How the states are linked:
TR: ψ>LP, λ>RL
FP: ψ>LS, λ>TB
PM: ψ>JL, λ>MD
NJ: ψ>NH, λ>ZF
BH: ψ>BD, λ>MS
NH: ψ>LQ, λ>PQ
HQ: ψ>HP, λ>TP
MM: ψ>LG, λ>GJ
LP: ψ>MD, λ>JL
PQ: ψ>ZF, λ>NH
JL: ψ>RL, λ>LP
TP: ψ>TR, λ>HQ
FH: ψ>BH, λ>BT
MP: ψ>GP, λ>RF
LG: ψ>RH, λ>SD
GD: ψ>TQ, λ>GZ
RF: ψ>PM, λ>MP
ZF: ψ>MN, λ>NJ
DS: ψ>MS, λ>BD
TB: ψ>FH, λ>FP
MS: ψ>BT, λ>BH
HP: ψ>SD, λ>RH
SD: ψ>GJ, λ>LG
GZ: ψ>HC, λ>GD
BT: ψ>FP, λ>FH
GJ: ψ>DS, λ>MM
MD: ψ>MP, λ>PM
GP: ψ>GZ, λ>TQ
LS: ψ>NJ, λ>MN
BD: ψ>MM, λ>DS
TQ: ψ>RF, λ>GP
MN: ψ>TB, λ>LS
RH: ψ>TP, λ>HP
LQ: ψ>GD, λ>HC
HC: ψ>PQ, λ>LQ
RL: ψ>HQ, λ>TR

State, then a row for it; each showing differs a little:
NH -1.3,-9.7,-6.3,-13.5,-4.9,6.2,-10.9,-19.8,-1.7,-26.8,-8.9,-11.2,4.9,1.3,-8.6,-24.9,-12.9,7.0,-4.2,-3.8,-11.6,-17.3,-9.8
PQ 14.6,-7.1,8.1,-5.8,4.1,7.5,-4.7,-14.6,-3.3,-18.1,1.7,-10.0,-4.6,-5.8,2.8,-30.1,-5.0,15.7,-13.0,-2.0,-1.0,-21.7,-5.5
TB 4.2,-8.0,33.2,-7.7,0.4,4.0,-26.6,-0.6,3.5,-3.9,12.9,-5.8,1.3,6.3,1.8,-0.2,-13.9,-2.2,-12.1,7.6,16.8,-4.1,-11.9
PQ 15.3,-5.1,4.7,-6.4,6.4,7.2,-5.0,-19.0,4.6,-17.2,9.3,-10.2,-10.6,1.4,4.3,-23.0,-2.3,13.1,-18.3,-4.5,3.1,-25.0,-4.5
RH -6.1,17.9,-9.4,10.8,0.6,-16.8,10.1,10.0,-10.0,26.1,1.6,11.4,-8.9,-2.4,2.4,23.6,6.8,-11.4,15.7,12.1,6.0,13.9,2.4
GP -17.8,-1.8,-24.2,-4.4,-0.3,-9.1,3.3,-22.3,-0.8,-13.8,-11.8,-9.6,3.0,-2.8,-10.2,-25.0,-2.6,8.1,-4.3,-11.4,-17.3,-4.3,-3.4
RH -4.2,13.9,-14.0,12.4,-1.1,-10.3,10.1,10.3,-7.7,18.3,-1.7,10.6,-5.7,2.4,-2.7,23.9,8.6,-11.7,19.2,9.6,5.0,14.4,5.9
LS -5.1,-5.5,-9.1,8.3,3.1,2.0,25.9,-17.7,3.7,-4.5,-14.9,-2.5,4.9,-5.5,-12.5,-30.9,-11.8,4.2,-7.1,-14.1,-18.7,-10.1,-0.4
FH 6.7,11.0,16.7,-7.7,-10.6,3.5,-21.5,8.6,11.0,1.1,27.8,-9.6,0.5,5.7,15.9,1.5,8.0,0.5,-2.2,3.8,20.5,-0.8,-7.5
HC 4.4,-10.8,3.4,-3.6,-9.3,5.7,-3.7,-19.6,13.1,-22.5,9.3,-9.8,7.0,-3.4,-8.9,-24.4,2.4,5.0,-12.3,2.1,-10.3,-17.7,1.6
MM 2.7,7.6,12.0,-7.5,8.2,-3.3,-1.1,25.0,3.2,6.2,-4.5,-1.4,-10.0,2.4,16.3,33.3,6.6,-7.5,8.4,10.1,14.1,8.4,16.9
TP -12.6,5.2,-8.1,15.5,5.7,-7.4,10.0,10.1,-0.1,11.2,-17.6,0.9,0.0,-1.7,-15.9,17.4,7.2,2.0,8.4,1.3,-7.4,27.9,16.8
RH -2.8,15.2,-10.3,10.3,4.1,-15.8,6.7,14.2,-5.9,18.0,-3.8,11.6,-7.9,2.4,1.8,25.8,6.3,-8.7,20.6,10.6,2.1,12.9,6.2
PM 1.3,1.0,26.7,-12.4,-7.2,9.7,-11.8,14.2,2.5,-9.1,13.0,-12.4,10.5,3.4,18.9,6.6,1.3,-6.6,6.3,9.2,20.4,5.5,5.1
SD -7.6,11.1,-12.0,5.7,6.3,-15.4,12.2,20.1,2.9,9.8,-6.7,3.3,-5.8,-5.2,6.3,26.0,8.2,-7.5,13.3,0.8,6.5,22.6,15.4
MN 0.9,-9.8,20.8,-4.8,-10.8,2.6,-22.5,-5.7,2.8,-14.8,13.3,-8.2,-3.0,-4.0,16.4,-23.7,1.8,-2.5,3.5,4.2,19.6,-21.0,1.5
JL 1.3,0.2,22.6,1.1,2.7,4.3,-19.2,14.6,-7.2,3.9,11.9,5.8,-7.5,6.3,14.9,20.2,-4.4,-3.6,-1.5,8.3,27.7,1.7,-0.3
GJ -4.8,4.7,-11.6,-0.3,12.1,-9.7,23.8,8.5,-7.8,12.4,-19.0,15.0,2.3,-3.7,-2.0,23.2,6.2,-4.5,7.5,-0.8,-0.9,18.3,4.9
RF 23.7,-6.8,21.7,-5.2,0.6,10.8,-17.2,-3.3,4.7,-8.5,22.1,-10.7,4.0,2.3,18.6,3.3,-2.4,4.6,0.7,7.6,8.6,-20.5,-15.3
PQ 15.5,-4.5,8.4,-0.2,6.6,6.9,-4.4,-19.4,-5.9,-14.8,3.6,-14.7,-3.1,-3.3,9.0,-25.1,-11.5,16.3,-19.7,-2.4,1.7,-16.6,-5.1
MD -8.6,5.0,-21.1,4.8,-1.9,2.2,28.7,-5.9,-7.9,4.6,-20.8,9.7,-6.1,-7.4,-8.9,-15.1,-1.5,7.0,-0.9,-18.5,-15.4,-1.8,13.2

In each set, the symbols that take the first to the second take the third to the fourth. Give the fourth.
Answer with the state's name.
-15.4,4.4,-28.9,4.1,2.4,0.4,17.0,-11.1,8.1,11.0,-5.7,13.3,1.6,-1.1,-16.4,-2.4,4.4,12.4,-5.8,-12.6,-19.0,8.2,1.3
: -7.3,-3.9,-22.3,-2.0,0.3,-6.9,0.4,-19.9,-2.2,-10.5,-14.8,-8.8,4.3,0.1,-14.5,-29.8,-6.2,3.8,-6.7,-12.6,-17.7,-3.5,-5.2
:: 16.3,-3.3,24.6,-11.4,2.5,6.8,-14.5,-2.5,4.6,-6.5,17.4,-4.5,8.2,8.9,16.7,-2.8,-3.4,2.3,2.4,10.0,16.5,-9.6,-12.2
: MM

2.0,0.3,-24.6,11.9,6.7,-16.0,30.0,-1.4,3.3,0.6,-21.6,4.6,4.3,-5.6,-12.6,7.4,-0.4,-10.6,7.5,-5.2,-22.6,6.5,5.0
: 0.3,4.3,30.6,-6.2,0.6,4.0,-17.6,15.0,-8.8,2.2,8.4,4.8,-6.0,3.4,10.4,22.0,-6.4,-1.6,0.2,12.0,26.6,1.4,1.9
:: -4.3,-6.2,-20.5,8.7,2.2,-9.3,18.4,-21.9,7.3,-7.2,-16.0,-7.0,-3.9,-3.7,-2.3,-14.8,10.7,1.3,-2.4,-7.0,-26.1,-10.3,1.3
: TB

10.8,2.9,-11.4,-0.8,-12.0,10.5,9.9,-24.7,13.9,-6.4,-2.1,1.4,-9.0,-7.7,-6.2,-18.2,-5.9,4.3,-10.7,-10.6,-18.5,-23.3,-7.1
: 8.9,-12.5,29.7,0.6,9.4,0.4,-19.2,12.7,-11.4,5.0,12.7,-6.0,9.8,6.4,18.1,20.1,1.9,-0.6,2.7,9.3,18.1,4.8,8.7
:: -9.2,-8.9,1.7,-7.1,-4.7,12.2,-17.1,-17.3,-4.4,2.9,6.6,-5.9,-4.0,-3.8,-2.4,-28.5,-11.1,7.0,-8.6,-5.9,6.5,-23.6,-21.3
: TB

-1.0,3.5,-21.5,16.1,8.4,-6.5,20.3,-1.7,-10.3,9.9,-31.5,6.2,-8.9,-4.9,-17.2,4.4,1.5,2.3,8.7,-6.0,-15.0,8.9,13.3
: -1.6,4.1,31.4,-4.4,0.9,2.9,-16.0,10.5,-7.6,1.5,5.5,6.9,-10.0,0.7,13.5,21.6,-7.1,-10.7,-1.1,10.9,25.4,0.1,-1.7
:: -1.3,-4.8,-5.1,-10.8,-4.0,-2.0,-14.0,-20.9,-6.0,-23.9,-2.6,-7.5,10.5,-1.3,-9.1,-29.7,-9.1,6.9,2.9,-10.7,-2.7,-15.0,-9.0
: GJ

-10.8,2.0,-23.1,10.5,7.0,-8.4,26.1,-3.1,2.1,14.3,-8.6,12.5,-15.4,-4.4,-4.1,19.7,22.2,-0.6,-4.9,1.1,-14.7,20.2,1.3
: -0.4,1.1,-22.1,15.5,6.8,-12.8,30.1,-3.6,3.4,-0.5,-20.8,1.3,7.7,-3.0,-13.4,3.8,0.0,-9.8,12.1,-2.6,-18.4,9.7,-1.1
:: -0.7,7.5,20.0,-2.6,-7.0,-3.5,2.0,21.6,5.0,5.9,20.4,5.2,0.2,-2.0,12.6,16.6,-3.6,-9.6,2.2,11.8,20.5,14.3,-3.5
: MM

19.8,-7.1,22.3,-8.9,1.2,13.4,-15.9,-2.3,0.8,-3.9,18.6,-2.7,5.2,5.7,15.7,8.6,-1.5,2.6,1.1,0.6,9.6,-7.1,-12.5
: 10.8,-9.2,29.2,1.1,8.2,-4.9,-10.2,13.3,-14.9,2.2,18.1,-6.2,14.2,5.1,14.9,19.7,7.2,1.2,2.9,5.4,17.9,6.3,11.5
:: 0.2,2.4,28.1,-10.6,-9.3,9.6,-15.5,11.6,4.0,-12.2,15.9,-14.4,9.8,3.4,18.2,1.3,-0.2,-7.3,9.2,6.1,27.1,1.3,9.7
: FH

-9.3,4.7,-22.1,2.7,3.5,-5.6,32.1,-2.4,-3.2,3.4,-17.6,10.0,-1.2,-7.1,-11.4,-14.3,-8.7,2.7,-1.6,-11.9,-14.4,0.9,11.2
: 2.1,0.6,24.6,-11.8,-7.2,6.8,-18.3,4.7,-0.6,-11.6,13.1,-12.1,10.0,-2.4,20.1,7.1,0.6,-3.8,5.3,4.9,24.7,1.8,6.1
:: 18.7,-7.0,6.0,-1.8,1.2,7.0,-5.4,-19.1,-1.1,-15.4,7.7,-13.1,-2.9,0.1,1.2,-24.2,-8.1,16.4,-14.3,-5.1,-4.1,-29.7,-3.9
: NH

4.1,5.6,-7.4,-7.8,-11.2,9.8,8.6,-17.6,6.3,-7.0,-5.9,-1.3,-10.3,-8.3,-3.2,-21.6,-6.1,8.0,-3.3,-8.8,-16.7,-29.1,-6.1
: 14.7,-2.9,15.8,-15.3,-8.0,16.2,-15.8,-12.0,4.8,-8.3,14.5,-6.3,5.8,-3.6,2.2,-19.6,-8.0,0.2,2.7,-6.4,10.5,-16.1,-16.4
:: -1.2,-5.4,-24.5,15.5,7.0,-15.3,27.6,-6.5,-2.4,-1.6,-21.7,1.5,9.4,-2.6,-0.5,3.8,2.2,-14.0,9.3,-3.7,-20.4,9.8,3.8
: JL

-13.6,6.1,-3.7,-11.1,6.4,-12.9,2.4,22.0,-11.6,13.9,0.5,7.5,9.1,4.8,0.8,22.5,4.4,-7.2,0.3,2.2,18.2,25.1,5.5
: -3.5,9.1,-9.9,10.8,1.0,-14.0,3.5,15.0,-9.2,18.4,-3.8,3.0,-6.4,7.2,-4.4,24.7,7.3,-8.0,16.2,11.6,4.4,14.4,2.9
:: -13.1,12.4,-4.7,-10.1,4.9,-7.0,3.0,23.0,-11.5,11.8,-4.0,12.3,9.2,2.1,2.4,23.7,0.1,-7.1,2.4,-3.2,18.8,19.4,5.2
: RH

12.0,-7.3,15.8,-17.7,-8.4,11.3,-10.8,-13.1,2.3,-12.9,11.8,-4.3,8.9,2.2,4.5,-14.6,-9.6,-1.6,-1.9,-4.8,2.6,-17.0,-17.4
: -6.6,12.5,-3.6,-11.3,9.2,-5.6,2.5,17.8,-11.9,16.6,-3.7,10.1,7.2,4.8,3.2,21.8,1.6,-4.7,3.1,4.3,13.2,23.7,5.5
:: -3.1,-9.8,-10.3,3.4,4.6,12.5,16.3,-15.7,3.1,-2.9,-12.3,-6.3,6.5,-4.3,-12.3,-27.9,-16.0,-1.8,-12.3,-11.8,-19.2,-7.3,-0.7
: PM

7.6,-7.2,-10.1,-9.3,0.0,-0.5,-14.6,-27.8,-2.5,-24.5,-8.2,-3.2,8.9,-3.5,-10.2,-23.8,-9.8,6.2,-2.2,-5.4,-8.8,-18.3,-7.6
: -4.3,-15.9,-1.4,-0.8,-2.8,11.8,-20.5,-8.2,0.3,-2.7,10.9,-3.9,-5.2,2.3,2.7,-27.8,-7.2,10.9,-8.8,-4.7,6.3,-24.9,-13.6
:: -3.2,9.5,-3.9,-6.2,7.8,-9.4,3.6,20.3,-10.5,14.8,-5.6,11.7,2.3,5.9,1.3,27.7,1.2,-6.3,6.2,4.1,18.9,25.1,5.6
: RH

11.6,-9.4,23.0,3.1,-10.4,8.3,-19.8,-7.1,7.4,-7.0,5.9,-9.2,8.7,6.2,-0.6,-19.8,4.4,1.1,-2.7,2.4,-1.5,-22.0,-8.6
: 4.0,-16.9,-8.0,5.0,1.0,9.3,-4.8,-12.9,2.5,1.6,-3.9,2.0,-1.9,2.3,-6.8,-30.0,2.0,6.7,-6.3,-10.5,-16.0,-23.6,-14.2
:: 4.7,-4.2,21.8,-5.7,-2.2,13.6,-14.0,-9.3,1.5,-15.2,19.4,-16.2,-0.6,3.1,3.5,-14.9,-6.6,15.1,-15.7,5.7,13.5,-14.9,0.9
: GP

3.4,5.3,10.3,-0.2,2.6,1.9,-4.0,17.9,5.8,6.8,21.4,-0.8,-4.4,-5.8,19.1,21.5,-1.2,-10.2,-4.3,15.9,15.8,18.0,4.5
: 8.5,9.6,12.6,-6.6,4.5,-4.9,-4.2,22.0,3.0,9.5,-10.5,-2.0,-7.8,3.1,16.6,31.1,7.3,-6.7,14.1,2.1,11.8,11.0,14.4
:: 7.4,-8.8,-26.7,12.4,3.5,-9.4,13.8,-23.2,4.5,-9.7,-14.3,-4.8,-0.9,-3.9,-7.9,-11.7,13.9,-1.9,-1.8,-9.8,-23.8,-12.9,-3.1
: LS

2.3,3.4,-19.8,-0.5,-4.8,-5.2,9.1,-14.2,-0.5,-11.4,-18.2,18.3,-3.9,-8.1,-20.6,-8.5,-5.0,7.9,0.8,-7.4,-27.7,-7.5,-10.0
: -11.6,-6.1,-26.1,-0.2,-3.4,-4.8,2.2,-19.6,-1.3,-9.4,-12.8,-12.8,0.3,-1.9,-15.2,-30.4,-1.9,-0.8,-4.2,-11.6,-16.5,-10.9,-2.8
:: 0.5,3.9,-18.0,9.8,11.0,-16.9,32.0,-3.2,2.9,-0.1,-16.6,4.0,8.1,-1.3,-9.7,5.0,4.9,-10.6,12.2,-1.3,-21.7,8.1,3.3
: MD

9.2,-9.7,17.1,-13.7,-10.0,12.3,-13.2,-10.0,6.1,-6.5,15.2,-4.1,10.6,-2.8,8.0,-19.8,-14.1,1.9,2.7,-2.4,4.9,-15.0,-20.2
: -4.7,-9.8,-0.1,-9.0,2.1,15.2,-13.6,-12.2,-1.7,0.2,12.6,-3.6,-7.7,0.1,4.7,-30.3,-6.8,5.3,-4.0,-4.6,4.6,-24.4,-18.2
:: -7.3,2.8,-12.9,1.2,14.6,-11.6,23.0,15.8,-6.9,12.2,-21.1,20.9,1.3,-0.5,-3.2,24.1,6.7,-6.4,2.0,-1.4,-4.7,19.5,5.4
: RH

